Here is a tiny trained network, its code and every weight. The questions are about switching its units off for an input and a target symbol, where a switched-off unit gives its printed mean instead of its output.

import numpy as np


def w(rows, s, z=0):
    codes = np.array(rows[::2]) - 128.0
    scale = np.full(codes.shape[1], s)
    scale[-1] = z or s
    return codes * scale


def f(y):
    return np.maximum(y, 0)


def softmax(a):
    e = np.exp(a - a.max(-1, keepdims=True))
    return e / e.sum(-1, keepdims=True)


def log_softmax(a):
    a = a - a.max(-1, keepdims=True)
    return a - np.log(np.exp(a).sum(-1, keepdims=True))


def net(x, mask):
    ids = ['αβγδζηθλμπστφω'.index(c) for c in x.split()]
    T = len(ids)
    res = E[ids] + P[:T]
    q, k, v = (res @ M[0].T for M in (Q, K, V))
    z = softmax(np.where(np.tri(T) > 0, q @ k.T / 2**0.5, -1e9)) @ v
    res = res + np.where(mask[0], z, O[0][:, -1]) @ O[0][:, :-1]
    y = f(res @ A[0][:, :-1].T + A[0][:, -1])
    res = res + np.where(mask[1:17], y, B[0][:, -1]) @ B[0][:, :-1]
    return log_softmax(res[-1] @ U[:, :-1].T + U[:, -1])


Q, K, V, O, A, B = {}, {}, {}, {}, {}, {}
E = w([
[182,154,103,149,160],'α',
[216,28,167,32,65],'β',
[73,196,180,224,127],'γ',
[118,15,66,210,134],'δ',
[60,138,253,91,151],'ζ',
[173,145,107,138,169],'η',
[182,143,129,125,188],'θ',
[167,133,60,168,38],'λ',
[26,151,81,175,43],'μ',
[121,210,185,94,44],'π',
[213,156,143,143,177],'σ',
[145,139,98,125,180],'τ',
[149,135,117,110,205],'φ',
[76,17,172,120,175],'ω',
],0.012)
P = w([
[186,102,182,247,96],'0',
[123,147,107,133,161],'1',
[131,153,109,132,158],'2',
[133,152,109,127,158],'3',
[132,150,106,126,155],'4',
[128,149,105,122,157],'5',
[130,149,103,124,158],'6',
[133,152,105,124,160],'7',
[131,150,100,118,162],'8',
[128,152,101,120,161],'9',
[130,153,102,119,162],'10',
],0.011)
Q[0] = w([
[143,186,45,177,58],'head 0',
[40,57,188,158,2],'head 0',
],0.0099)
K[0] = w([
[144,168,45,150,81],'head 0',
[51,186,16,5,195],'head 0',
],0.011)
V[0] = w([
[31,47,117,143,197],'head 0',
[178,84,255,34,205],'head 0',
],0.0084)
O[0] = w([
[21,1,132,143,233,1],'head 0',
[211,93,251,43,223,94],'head 0',
],0.0097,0.00071)
A[0] = w([
[118,187,129,167,124,149],'neuron 0',
[86,172,60,142,71,121],'neuron 1',
[89,190,149,158,175,210],'neuron 2',
[157,231,111,135,62,163],'neuron 3',
[205,155,111,69,53,166],'neuron 4',
[104,1,142,119,160,107],'neuron 5',
[32,130,76,164,60,81],'neuron 6',
[170,176,57,146,138,167],'neuron 7',
[88,135,181,122,100,182],'neuron 8',
[176,93,105,116,209,221],'neuron 9',
[187,214,170,46,148,154],'neuron 10',
[113,144,90,126,201,207],'neuron 11',
[119,140,91,179,204,254],'neuron 12',
[163,114,8,190,162,182],'neuron 13',
[164,97,89,128,199,241],'neuron 14',
[109,183,133,149,99,187],'neuron 15',
],0.01,0.0043)
B[0] = w([
[68,151,131,151,162,189],'neuron 0',
[112,31,127,39,153,229],'neuron 1',
[47,159,164,159,123,184],'neuron 2',
[114,179,78,93,188,255],'neuron 3',
[215,189,92,107,140,208],'neuron 4',
[109,202,11,74,140,214],'neuron 5',
[186,98,152,79,162,220],'neuron 6',
[116,181,92,155,85,216],'neuron 7',
[88,116,177,128,92,152],'neuron 8',
[217,35,170,158,151,224],'neuron 9',
[165,138,219,86,97,227],'neuron 10',
[89,110,158,170,125,186],'neuron 11',
[89,119,134,212,126,208],'neuron 12',
[119,68,136,188,1,218],'neuron 13',
[149,91,123,175,147,208],'neuron 14',
[79,148,137,108,155,196],'neuron 15',
],0.0085,0.012)
U = w([
[133,181,112,149,106,163],'α',
[216,69,136,11,119,62],'β',
[34,193,120,185,154,122],'γ',
[154,43,131,200,65,3],'δ',
[112,62,254,71,144,107],'ζ',
[146,165,123,169,108,169],'η',
[172,134,161,135,126,174],'θ',
[159,127,21,73,122,39],'λ',
[68,83,123,85,84,167],'μ',
[96,197,138,8,163,101],'π',
[177,168,136,103,168,134],'σ',
[139,137,148,191,100,174],'τ',
[162,92,195,173,95,167],'φ',
[140,93,100,134,228,132],'ω',
],0.008,0.0056)

Each question gives the input, a string of symbols that net reads in full, and the target symbol t.
The units are the heads (2 rows each of Q, K, V and O) and the neurons (one row each of A and B). Each row of codes is followed by its name. A weight is (code - 128) times the scale printed after its matrix; where a second scale follows, it is the last column's (O, A, B and U).
mask holds one flag per unit, heads first, then neurons. A switched-off unit (its flag False) gives its mean, the last column of its rows in O or B, instead of its output. The means were averaged over made-up inputs and are rounded, as every weight is.
A unit's drop is (log p(t) with every unit on - log p(t) with that unit switched off) / (log p(t) with every unit on - log p(t) with every unit switched off).
The circuit of an input: a set's keep is (log p(t) with only the set's units on - log p(t) with every unit switched off) / (log p(t) with every unit on - log p(t) with every unit switched off). Starting from the 12 units with the biggest drops (on a tie, the unit counted first), units are removed one at a time, each time the one whose removal leaves the highest keep (on an exact tie, the one counted first), for as long as the keep stays at least 0.8.
units of the circuit, in order: the units of the circuit, biggest drop first
most important unit: the unit with the biggest drop
k most important neurons: the k neurons with the biggest drops, biggest first
drop of u: that unit's drop, to one decimal
input ζ θ φ θ γ α α λ γ α σ, target ζ: units of the circuit, in order -> head 0; neuron 10
input μ θ α, target μ: units of the circuit, in order -> head 0; neuron 1; neuron 13; neuron 9
input γ γ γ π μ α δ β η θ, target γ: units of the circuit, in order -> head 0; neuron 9; neuron 10
input φ λ ω λ μ τ γ σ η ω σ, target φ: most important unit -> neuron 5
input α ω μ σ ζ β α θ φ μ, target μ: units of the circuit, in order -> head 0; neuron 1
input β θ γ β η ζ φ τ ζ α, target β: units of the circuit, in order -> head 0; neuron 10
input π θ τ α σ δ η, target π: 3 most important neurons -> neuron 3; neuron 9; neuron 10
input λ δ τ, target λ: units of the circuit, in order -> head 0; neuron 1
input δ π β θ, target δ: units of the circuit, in order -> head 0; neuron 13; neuron 3
input ω φ β σ μ η, target ω: 2 most important neurons -> neuron 5; neuron 13
input μ β γ α μ τ η φ τ, target μ: units of the circuit, in order -> head 0; neuron 1; neuron 13
input δ τ π π μ ω τ δ μ μ ζ, target ζ: 4 most important neurons -> neuron 3; neuron 7; neuron 4; neuron 8
input φ δ ω ω σ, target φ: 3 most important neurons -> neuron 5; neuron 3; neuron 1
input μ δ ω λ η, target μ: most important neuron -> neuron 1
input δ φ μ σ α α φ ω, target ω: 2 most important neurons -> neuron 5; neuron 13
input μ β η, target μ: 3 most important neurons -> neuron 1; neuron 13; neuron 6
input β σ β ω α π, target π: 2 most important neurons -> neuron 9; neuron 13
input ω η ω τ π β β λ φ, target ω: drop of head 0 -> 2.3
input λ φ θ, target λ: drop of head 0 -> 2.3
input γ π μ ω ω α η σ η, target γ: drop of neuron 12 -> 0.1
input β μ γ γ ω β μ θ β η, target β: drop of neuron 9 -> 0.1
input ω θ η φ η π μ θ, target ω: most important neuron -> neuron 5
